Here is a tiny trained network, its code and every weight. The questions are about switching its units off for an input and a target symbol, where a switched-off unit gives its printed mean instead of its output.

import numpy as np


def w(rows, s, z=0):
    codes = np.array(rows[::2]) - 128.0
    scale = np.full(codes.shape[1], s)
    scale[-1] = z or s
    return codes * scale


def f(y):
    return np.maximum(y, 0)


def softmax(a):
    e = np.exp(a - a.max(-1, keepdims=True))
    return e / e.sum(-1, keepdims=True)


def log_softmax(a):
    a = a - a.max(-1, keepdims=True)
    return a - np.log(np.exp(a).sum(-1, keepdims=True))


def net(x, mask):
    ids = ['ΠΣαθμφ'.index(c) for c in x.split()]
    T = len(ids)
    res = E[ids] + P[:T]
    r = res
    for j in range(3):
        rows = slice(3 * j, 3 * j + 3)
        q, k, v = (r @ M[0][rows].T for M in (Q, K, V))
        z = softmax(np.where(np.tri(T) > 0, q @ k.T / 3**0.5, -1e9)) @ v
        o = O[0][rows]
        res = res + np.where(mask[j], z, o[:, -1]) @ o[:, :-1]
    y = f(res @ A[0][:, :-1].T + A[0][:, -1])
    res = res + np.where(mask[3:11], y, B[0][:, -1]) @ B[0][:, :-1]
    return log_softmax(res[-1] @ U[:, :-1].T + U[:, -1])


Q, K, V, O, A, B = {}, {}, {}, {}, {}, {}
E = w([
[159,2,136,99],'Π',
[92,148,56,106],'Σ',
[188,116,131,50],'α',
[178,189,162,82],'θ',
[140,152,37,165],'μ',
[110,169,201,175],'φ',
],0.0084)
P = w([
[189,66,195,30],'0',
[207,112,158,76],'1',
[189,148,132,107],'2',
[154,166,122,140],'3',
[137,179,115,183],'4',
[111,185,113,205],'5',
[98,184,117,255],'6',
],0.0035)
Q[0] = w([
[85,126,107,161],'H0',
[109,136,254,145],'H0',
[201,189,137,152],'H0',
[172,123,127,102],'H1',
[100,193,130,85],'H1',
[116,178,123,94],'H1',
[178,172,63,99],'H2',
[140,31,208,82],'H2',
[50,124,11,121],'H2',
],0.027)
K[0] = w([
[108,120,91,169],'H0',
[96,135,252,173],'H0',
[161,212,149,114],'H0',
[161,91,98,111],'H1',
[173,192,149,111],'H1',
[168,167,132,114],'H1',
[168,159,177,171],'H2',
[166,40,128,78],'H2',
[75,84,106,223],'H2',
],0.027)
V[0] = w([
[161,107,138,98],'H0',
[46,39,10,186],'H0',
[81,239,181,194],'H0',
[128,181,171,155],'H1',
[139,68,84,93],'H1',
[178,202,210,153],'H1',
[63,79,2,37],'H2',
[28,196,195,24],'H2',
[209,149,59,168],'H2',
],0.0078)
O[0] = w([
[98,119,118,158,177],'H0',
[255,231,131,115,8],'H0',
[113,69,169,38,43],'H0',
[150,132,63,138,85],'H1',
[113,119,205,127,201],'H1',
[206,120,50,202,170],'H1',
[8,53,103,142,137],'H2',
[120,85,231,196,44],'H2',
[136,116,50,53,241],'H2',
],0.0083,0.0015)
A[0] = w([
[156,51,132,123,52],'N0',
[189,169,140,131,91],'N1',
[97,141,188,98,216],'N2',
[109,84,179,145,87],'N3',
[175,73,180,60,253],'N4',
[154,77,234,8,39],'N5',
[89,100,110,213,229],'N6',
[112,113,68,79,81],'N7',
],0.018,0.0033)
B[0] = w([
[121,172,159,85,177],'N0',
[98,178,154,173,191],'N1',
[78,128,153,118,205],'N2',
[120,183,111,78,207],'N3',
[78,73,176,85,254],'N4',
[252,166,188,115,194],'N5',
[158,63,116,189,245],'N6',
[140,130,70,86,234],'N7',
],0.036,0.0043)
U = w([
[156,138,169,85,99],'Π',
[2,83,118,138,253],'Σ',
[153,90,120,169,159],'α',
[209,104,123,161,73],'θ',
[136,155,94,90,134],'μ',
[129,171,141,151,79],'φ',
],0.0089,0.0018)

Each question gives the input, a string of symbols that net reads in full, and the target symbol t.
The units are the heads (3 rows each of Q, K, V and O) and the neurons (one row each of A and B). Each row of codes is followed by its name. A weight is (code - 128) times the scale printed after its matrix; where a second scale follows, it is the last column's (O, A, B and U).
mask holds one flag per unit, heads first, then neurons. A switched-off unit (its flag False) gives its mean, the last column of its rows in O or B, instead of its output. The means were averaged over made-up inputs and are rounded, as every weight is.
A unit's drop is (log p(t) with every unit on - log p(t) with that unit switched off) / (log p(t) with every unit on - log p(t) with every unit switched off).
The circuit of an input: a set's keep is (log p(t) with only the set's units on - log p(t) with every unit switched off) / (log p(t) with every unit on - log p(t) with every unit switched off). Starting from all 11 units, units are removed one at a time, each time the one whose removal leaves the highest keep (on an exact tie, the one counted first), for as long as the keep stays at least 0.8.
units of the circuit, in order: the units of the circuit, biggest drop first
most important unit: the unit with the biggest drop
k most important neurons: the k neurons with the biggest drops, biggest first
heads that matter: for each layer, one digit per head in row order, 1 if its drop is at least 0.15 and else 0, layers parted by /
input Π Π Σ, target Σ: units of the circuit, in order	[N5]
input μ φ α Π μ φ α, target Σ: heads that matter	000
input Π α μ μ Σ φ Σ, target φ: 2 most important neurons	[N1; N4]
input μ φ Π Σ α Σ, target α: units of the circuit, in order	[H2; N6]
input Π θ θ, target Σ: heads that matter	111
input μ φ Σ Σ θ θ φ, target Σ: heads that matter	111
input Π α μ Π α Σ Σ, target α: 3 most important neurons	[N4; N6; N3]
input θ μ Π φ Π μ, target φ: 3 most important neurons	[N1; N4; N6]
input μ μ α Σ, target μ: 3 most important neurons	[N7; N4; N6]
input α φ μ Π Π μ μ, target μ: heads that matter	101
input μ α μ Π, target Π: heads that matter	010
input θ θ φ α Σ Π θ, target α: 2 most important neurons	[N6; N4]
input Π α Σ μ Σ, target μ: units of the circuit, in order	[H2; N7]
input Π Π θ Π φ Σ, target φ: units of the circuit, in order	[H2; N1; H0]
input μ Π μ θ θ, target Σ: units of the circuit, in order	[H1; H0; N5]
input Π Σ Σ Π, target Σ: units of the circuit, in order	[H0; H2; N5]
input Σ Π φ μ, target φ: units of the circuit, in order	[N1; H2; H0]
input Π μ μ Π α μ φ, target Π: units of the circuit, in order	[H0; N5]
input Π φ μ μ φ, target Σ: heads that matter	110
input φ Σ Σ Σ Σ θ Σ, target θ: 3 most important neurons	[N4; N6; N2]
input Π μ θ Π α α Π, target α: units of the circuit, in order	[N6; H2]
input φ φ μ Π φ, target α: units of the circuit, in order	[N6]
input Π Π θ μ φ Π, target α: units of the circuit, in order	[H0; N6]
input α μ α, target Σ: most important unit	H0
input α Π θ θ Σ Σ, target θ: heads that matter	011
input Π μ μ, target μ: 3 most important neurons	[N7; N6; N4]
input α α φ Π Π Π α, target α: heads that matter	100
input θ μ Π θ θ, target α: 2 most important neurons	[N6; N2]
input μ Π μ Π, target Σ: 2 most important neurons	[N5; N4]
input Σ φ φ φ, target α: 3 most important neurons	[N6; N4; N1]
